Each row is shifted at random along 5 fixed directions that mean nothing.
Known rows, with every step that occurs:
vadi nikop nekop sivife palim zononab: [ 108  151 -179  284 -143  305  145  -52  -70 -167 -254  163   75  -12
  137  -85  -38  -55  -36   23 -200  -48  177   58  -41   78  146 -173
 -120 -195 -197   90   32  133  247   53  184  281   -7  -42   97 -198
  -88 -269]
kabe vadi palim nikop: [  14  -32  112 -156  216    0    2 -102  108   61  192   13 -239 -153
   30  -74  158  148   48  -81  -30    9  -89  135  -69 -209 -103   -6
   10  116  166  -47  -96   45  -19  120  -60  -65 -100   30   32  -25
  -62  -50]
zononab vadi palim keron nikop: [-196   87  177 -236   83  -21  -17    2  -29  143  224  -39 -252  -99
  -51  -90   45  266  -12  -54   86   72  200   17   15 -215  -27   15
  144   93  169  -97  -21   15  -53   46  -98  -65 -113  -70 -101   55
    3   30]
nekop sivife keron palim vadi nikop: [   6   -9 -287  199 -201   -2   72  119 -120 -164 -155   51  180  110
  -31  102 -283 -184   17  -67  -21  -71  122    5  162   80  -11 -100
   27   94 -192   39   67  214   90 -197   46   53  -81  161 -252  -40
 -103   51]
palim keron vadi nikop nekop sivife: [  28 -110  148 -180   17 -115 -144  191  175  154  318  -82 -110   44
   31   95  -62    4   13  -65   75   29 -252  -68  205 -165  -90  156
   10  164   31   92  -61   68   26  -41   39 -232 -103  129 -117  184
   -3  272]
kabe sivife nikop keron palim zononab: [ 102  141  185 -196  267  164   35  -39  122  -50  -86   96 -325  -68
   42 -385 -145   33  -60  148  -73  289  299  -98   22   85  -45   98
  191 -109  -70  -74   12  -50  210  296   -6   57 -201 -113   67   31
   -7 -231]
kabe nikop keron vadi palim: [ -19  164  -74 -248 -138   88  185 -147  -89  -15 -393   65 -456  105
  -15 -147   23  -92  -40  -25 -129 -113   45  138 -130   -9 -197 -117
  -83   60 -122  134  137   10  260   94  -55  142  245 -123  -54  -61
   74  -79]
vadi nikop nekop sivife: [-124   36 -254   63 -121  -22 -124  -77 -347   30 -250  -13  111   72
  163  205  206  -98  -10  144  -36  -61 -154  -76  100  154   80   21
 -176 -280  -42   75  -20  -32    8 -254   61  -84  168  -85  105   25
   36  -23]
nikop keron palim zononab: [ 267 -259  -33   68  -49  139   24  262  255 -340  -47  177 -204  134
  -76 -183 -323  -88  107 -125  -22 -127  214   -3 -313  265  -31  -85
   73  279 -139  -38  -26   84 -104  233  209  246 -214  245  232   33
   14   -8]
vadi nikop nekop sivife kabe keron: [ 158   97  -83  -19   98  264  -93   10   83   14  -23   80 -241 -106
  340 -191    2  292  -70  -65  -25  307  139 -163  227  151  -17  271
  -95 -170 -160  -47  -42  -42  166 -104  -19 -113 -146 -114 -120  -84
  -81 -117]
nikop nekop sivife keron vadi palim: [  30  -25  -53   33 -189  -15  140   64   68   -6  -59   24  372   50
  -21  108  -92    2  -50  -50  -98  -45  103  -45  115  -91  -23  -45
 -132    6 -130  151   22   81  105 -197  257   49   91   55   -1   -7
 -146  -29]
sivife nikop keron vadi palim: [ -48  201 -129 -218 -238   64  165 -138 -144  -68 -386   23  140  110
  -70  -34  -58  -17  -58   23 -171  -61  186   56   19   23 -177  -97
  102  -23 -151  199  125    8  232   95 -188  100  267 -165  -69 -104
  -54 -122]
nekop vadi nikop keron: [   2   47  223  -83   24  -57  -62  -35   -5   76   59  -53  -48   30
   70  -20  139  149   -6   93  106  -34 -120   40   74  246  -75  120
  119  -37   57   43   -4   18  -49  -98 -188 -110   82 -154  -46  159
   -3   57]
zononab sivife palim nikop: [ 144 -149 -200  267  -94   50   13  193  165 -193  138  151  313  -19
  -16   29 -228    4   60 -263  -92 -107   64   94 -203 -179   15 -128
  -82  229  -29  132   -2   47   35  256  182  192  -46  292   89 -167
 -170   40]
kabe keron nikop nekop sivife vadi: [ 191   -9 -209   52  -33  145   36   10  -15   35 -278  110   43  -38
   94  -80  -20  -65  -56 -119  -27   12  -47   19   13  -81 -150 -127
 -148  252    9   62  115  -11  264 -159   98  169   26   90  -58 -107
  -74  -35]
kabe nikop keron palim sivife nekop vadi: [  35  -86  -37   80  -89  -64    0  -16 -135  -94 -276  -17 -117  157
 -143   73  -36 -363   45   25   22 -230 -210    7  -87  -38 -101  -66
 -164  235  -26  -23  108  -13   20  -96 -118  133  176  125  -62  -37
  119   69]
nekop sivife palim nikop keron: [ -47  -27  -53  151  -78  -66 -136  226   48  -16 -111  -14   65   64
  201  138 -189   17   17  -90   86  110   21 -131  173   14 -185   18
 -105   41  -17  267  -43 -130   36  -73  -47    4   16   18 -347   19
  -93  213]
zononab sivife nekop vadi nikop keron: [ 176   45   10  -10 -219  156  125 -144   39 -155  -17  165  378   64
 -100 -102   31  133  -18  -53 -160 -314  -43  254 -239  154  -17 -124
  -55  -71 -108   24  114   90   90  121  -26  298  209   33  307 -105
  -79 -261]
nekop vadi nikop keron sivife palim zononab: [  91 -153   45  373 -197  -71  -43  105  -61 -291 -307   17  -33  112
   20   84 -138 -176  137  -43   50 -158   29   97 -119  312    9  -47
  163   33 -111  -33  -72  -13 -356  -31  -36  -17  -59   47  -39    1
  147  101]
nekop vadi nikop keron sivife: [ 173   83    7  -37 -202   54  110  -34 -128 -115 -243   79   72  189
   -6  -69  -36  -99  -39   49  -95 -135  -47  147  -25  312  -13  -10
  127   47 -250   18  155  157  117  -28  -57   87  207    6  136   71
   37  -33]
zononab sivife nekop vadi nikop: [  24  219 -357  130 -247  239   92 -217 -501 -224 -501   95  445   41
   60   27   56   45  -66  -34 -130  -67   95  102   24  153   89   46
 -208 -188 -175  -59  150  -57  209 -109 -105  100  175 -172  186 -128
  107 -308]
nikop keron vadi palim zononab sivife nekop: [-122  339   15 -345 -120  232  244 -149 -105  -14 -202   42  -43   41
 -180 -115   25  101 -143   77 -167   94  122  -36   -7  -46  -16 -169
 -119 -215 -134  110  188 -125  441  193 -140  275  164 -320  -26  -61
  198 -233]
kabe nikop nekop sivife keron palim zononab vadi: [ -78  122  -41   85  246  159   81 -104  -74   66 -211   45 -426 -145
  132 -116  -79   42  -71   67   55  238  158 -122   43   87  175   83
  -84  -58   32 -145   13  -91   69   87  204   65 -182 -217   48   15
  131 -183]
zononab vadi nikop nekop sivife keron palim: [-191  170 -129    1   62  -67  -79   32 -219  131   15 -131  -62   38
  145  116  -21   62  -99  133  136  263   55 -153  348  131  179  233
   57 -117   38  -46   21  -30   97 -199   36 -232  -17 -209 -215  156
   47  136]
kabe vadi nikop nekop: [  41 -106 -554  135 -153   24  -88  -79 -373 -216 -426  -44  -65  190
  132  247  149 -265   80  -33  -36 -125 -230   57 -115  135  -17   71
 -173  -57  -76  -33   10  -19   10 -265    6 -165  140   79  153  -62
   97  109]
vadi nikop nekop sivife kabe keron palim: [-113   -2 -334  158  -26  -29  -99    0 -257   12 -281  -43 -125   87
  103  128    4 -239   15   75  -13  -55  -48 -155  111  192   29   11
  -82   41  -85   -3   -3   11  -28 -309  -58  -72  101   19 -241 -126
  -49  102]
zononab vadi nikop nekop sivife keron: [-150 -201   72  112   21 -251 -200  124  135  174  462  -68  227  -13
  -14  265  181  163   37   63  151 -104 -269  -64   70  -56  121   35
   67 -102  207   38 -112   76 -260 -257  173 -186   15  130    8   90
 -158  195]
zononab vadi palim sivife: [ -27  -48    0   -7 -165   94   91  136   40 -100  297   98   69   74
 -208   34  175   63  -10  -38  -84  -62  111   14 -107 -257  122 -132
  -20   29 -107  -45   69  225   47  -76  137  195    8  139  113  -52
  -44  -48]
nikop keron palim vadi: [ -80   45  -40 -160   41   63   58  -41  -10  -28 -127  -10 -325   13
  -34  -42  -66  -44    1   75   59  161   88  -35   36  131  -71    9
   62  -74  -34   -5    2 -123  -22  202 -155   33  -43 -219 -116  110
   99  -46]
nikop nekop vadi palim keron sivife: [ -24  191 -130   59 -205  103  262  -60 -330  -75 -365  -55  413  154
   -2   89  -37 -146 -100   40  -64   51  185   -5  107  135  108   75
 -113 -141 -328  -25  198  102  168 -169   10   57  219  -83  225   39
   47  -38]
zononab vadi palim keron sivife: [-223  119  146 -186   -7   33  166  -73  -78  105  165   36   15   -7
 -205  -62  112  129  -65   44  -63    6  160   58  -15 -216  120 -112
  148  -84  -51 -112   79  124   -1   51  -21  106  118  -42  166  -19
  -22 -123]
keron vadi palim nikop nekop sivife kabe: [  45 -114 -174   67 -178  -44   38  183  136   20  138   14  348   53
  -47  177  -49 -123   32  -58  -65 -146 -178  -15    1 -158  -12  -92
 -103  241 -109  230    4  183   11    6  134   47   38  254 -158  -31
 -195  109]
kabe keron nikop nekop vadi palim sivife: [ 244 -166  113   58 -100    8   46   86  111 -115   14   32 -150   -9
  -38   33   26 -110   60 -157  -71 -143   14   53 -156  -21  -77  -35
 -130  271  -72  -84   22  141  -58 -109  135   84 -112  193   63  -43
   28  118]
nikop nekop sivife palim: [ -70   26  -46  203   61   -4 -108   74  -44  114  -86  -60  149  -50
  228  116   79   24  -58   53   68  259   48 -189  275 -103   52  127
 -203 -212   65  137  -97 -226   42 -158  116 -114   62 -166 -131   45
  -55   -8]
palim sivife nikop nekop: [ 227 -235 -108   86 -117   43   -6   64  209 -125  254  128  478   33
 -168   73    5 -117   45  -18 -190 -218 -141  -14 -203 -212   75 -128
   -4   59  -87   69   22  206   41  155  165  182   69  370  415 -170
 -227  -71]
kabe keron sivife nikop nekop: [ -35  127 -282  -86   14   38   51 -165 -276   64 -432    0  112   37
    0   72   59 -179 -100  106 -156   93  -89 -137  103   20   11  -23
  -15 -107 -122   63  173  -74  309  -11  -96   -8  318  -68  159 -175
  -15  -34]
nekop sivife vadi nikop keron palim: [  20   44  257 -131  125  -93 -119   41  166  166  239  -19 -170  -13
   52 -205    0   91  -26   77  158   79  -51   82  184   51  -80   33
  240  101  169   -6  -61    3  -37    6 -128  -65  -65  -76 -241  176
   -9   44]

Rows:
[  98 -250 -282  177 -262 -150  -69  294   67 -166  161  -54  475  154
  -81  157 -193 -108   91 -285  148 -155   27   90 -221 -117  -31  -40
  -73  205   15    9   40   43 -157  -88  155  -22  -69  416  110   18
    5  349] : zononab sivife vadi palim keron nikop nekop
[  88   45  155  -69    7   83  202  -61  294   58  311   80  -80  -29
 -155 -182  -26 -118  -16   -3 -213 -146  -76  232 -104 -474  -47 -139
  106   84  -50   80   45  270  285  210  122  120   60  212   15 -165
 -309  -55] : kabe sivife palim keron vadi nikop nekop
[  93  133   66  -42  223  192  243 -255  202  140  -18  129 -274 -236
   60 -248 -110   20  -85   37 -104  119   87   87   28  -87   42  -57
  -87  -91  -27  -52   24   53  188  303  172  199  -89 -122   81  -66
 -114 -361] : kabe nikop nekop sivife keron palim vadi
[  79 -234   46   32   56 -154 -240  240  151  -62  208 -104  -30  -48
  149  -57  -51   84  102 -164  278  229  111    1   30 -224 -128  294
   12  -45  137 -168 -156 -123 -278 -130  115 -380 -367  235  -40  167
   40  269] : kabe sivife vadi palim keron nikop nekop
[ -10    0 -108    8  136  -95  -10   32   36   55  155 -138  175   37
  -73  158  181 -113  -28   29    5   84 -158  -66  -61  -87   90   -9
  -81  -94   80   57   43  -19  137  -14   49  -90   36   44  116   -3
   66  126] : kabe vadi palim zononab sivife nikop nekop
[ -78  194 -197  277 -114  197  287 -109 -220  -55 -153   -5  595   16
  -89  103  161  -49  -90  148  -83  -30  134  -80 -122  206  293 -114
 -189 -239 -214   32  155   84   89 -126   57  261  156 -160  183 -102
  -18 -243] : nikop nekop vadi palim zononab sivife kabe
[-162  -13   85 -159  195 -223  -91 -189  -90  170   18 -209   14  -53
   -1  135  137  -53   18   65   34  136 -115  -35  125 -192  -33  155
  115 -197  127 -117 -100 -149 -189  -12 -197 -355   79  -60  112   12
   67   87] : kabe vadi palim keron sivife nikop nekop
[ 150  121  126 -165  237  260  173 -217  219  -29  121  112 -530  -56
  -89 -401  -57   24    2  101 -148  -68   43  132 -214  116   -5 -145
  288  180  -31 -138   -1  181  129  277 -196  222  -98  -45  -46 -144
  -88 -278] : sivife kabe vadi nikop keron palim zononab
[ 208    2  145 -342   74   58    7  -35  254  -59  116   54 -260   -9
   22 -205  -49  163    4 -130  -73  100  -85  169  -32 -141 -176   61
   37   22  -25  -62   -6  -42  135  315 -109  -26  -32   87   55    7
   49  -36] : kabe vadi palim nikop keron sivife nekop
[ -15   27 -350  124 -145  106  -55  105 -199 -306 -249   31 -142  182
   32  -26 -281 -110   52    0    7   19  221 -131 -141  458  103   35
   72  -39 -238  -78   27  -52  -87   50 -102   49 -112  -16  -76  -42
  189   51] : vadi nikop keron palim zononab sivife kabe
[  97   88  531 -199  316   84  -45  -31  373  164  396   68 -434 -201
   40 -432  -13  272  -27  104  122  173   56   89   99   77   -8   -5
  329   48  201 -116 -123   21  -51  285  -99   57 -328 -179 -122  164
   54 -171] : nekop sivife vadi nikop keron palim zononab
[  40 -194   63   28  111 -129  -47  228  348  107  473  -22  -75  -33
 -196   30   45  -41   49  -55   18 -153 -150 -114 -279  -81   70 -223
  -23  222  117   51    6  106  -45   12  143   90  -79  320  -58 -104
  -89  248] : vadi palim zononab sivife kabe keron nikop nekop
[  20   24  287 -152  110 -159 -107    4  112  106  302  -89   -7   20
  -82  -69   28   80  -16   59  117  -40 -164   92   54  118   15  121
  106   63  183  -47  -13  -77  -65  140 -150 -102   47  -83  -61  186
   90   78] : zononab sivife nekop vadi nikop keron palim
[-107  -21  189  172   25 -210   52   60  -63   57   92  -80  342  -69
 -160  137  -52   19   10    2   84 -130   63  -72  -48   55   75 -149
   35  148  144    2   24   40 -126 -226   60   21  -76   43  -83   45
   32  108] : nekop vadi palim zononab sivife keron nikop
[ -16  117  121  -58 -116    8  191  -83  -56   58   95   30  513  -16
 -243  -43  -37   35  -55  -90 -106 -286   74  157 -110 -237  -30 -225
  -93  180   36   20  158  139  174  -12  -51  260  162  134   85 -108
 -126 -127] : zononab sivife nekop vadi palim keron nikop
[ -71  -64   41  251   23 -144  -31  -28  -77   69  -31 -125  259  -89
   23  195 -102  -82   42  -91   93  -42    2    6  -54  -83    9   39
  -79  106  170    4  -65 -195 -243    6   -6  -67    3  -36  -21   10
   17  129] : zononab sivife palim keron nikop nekop vadi
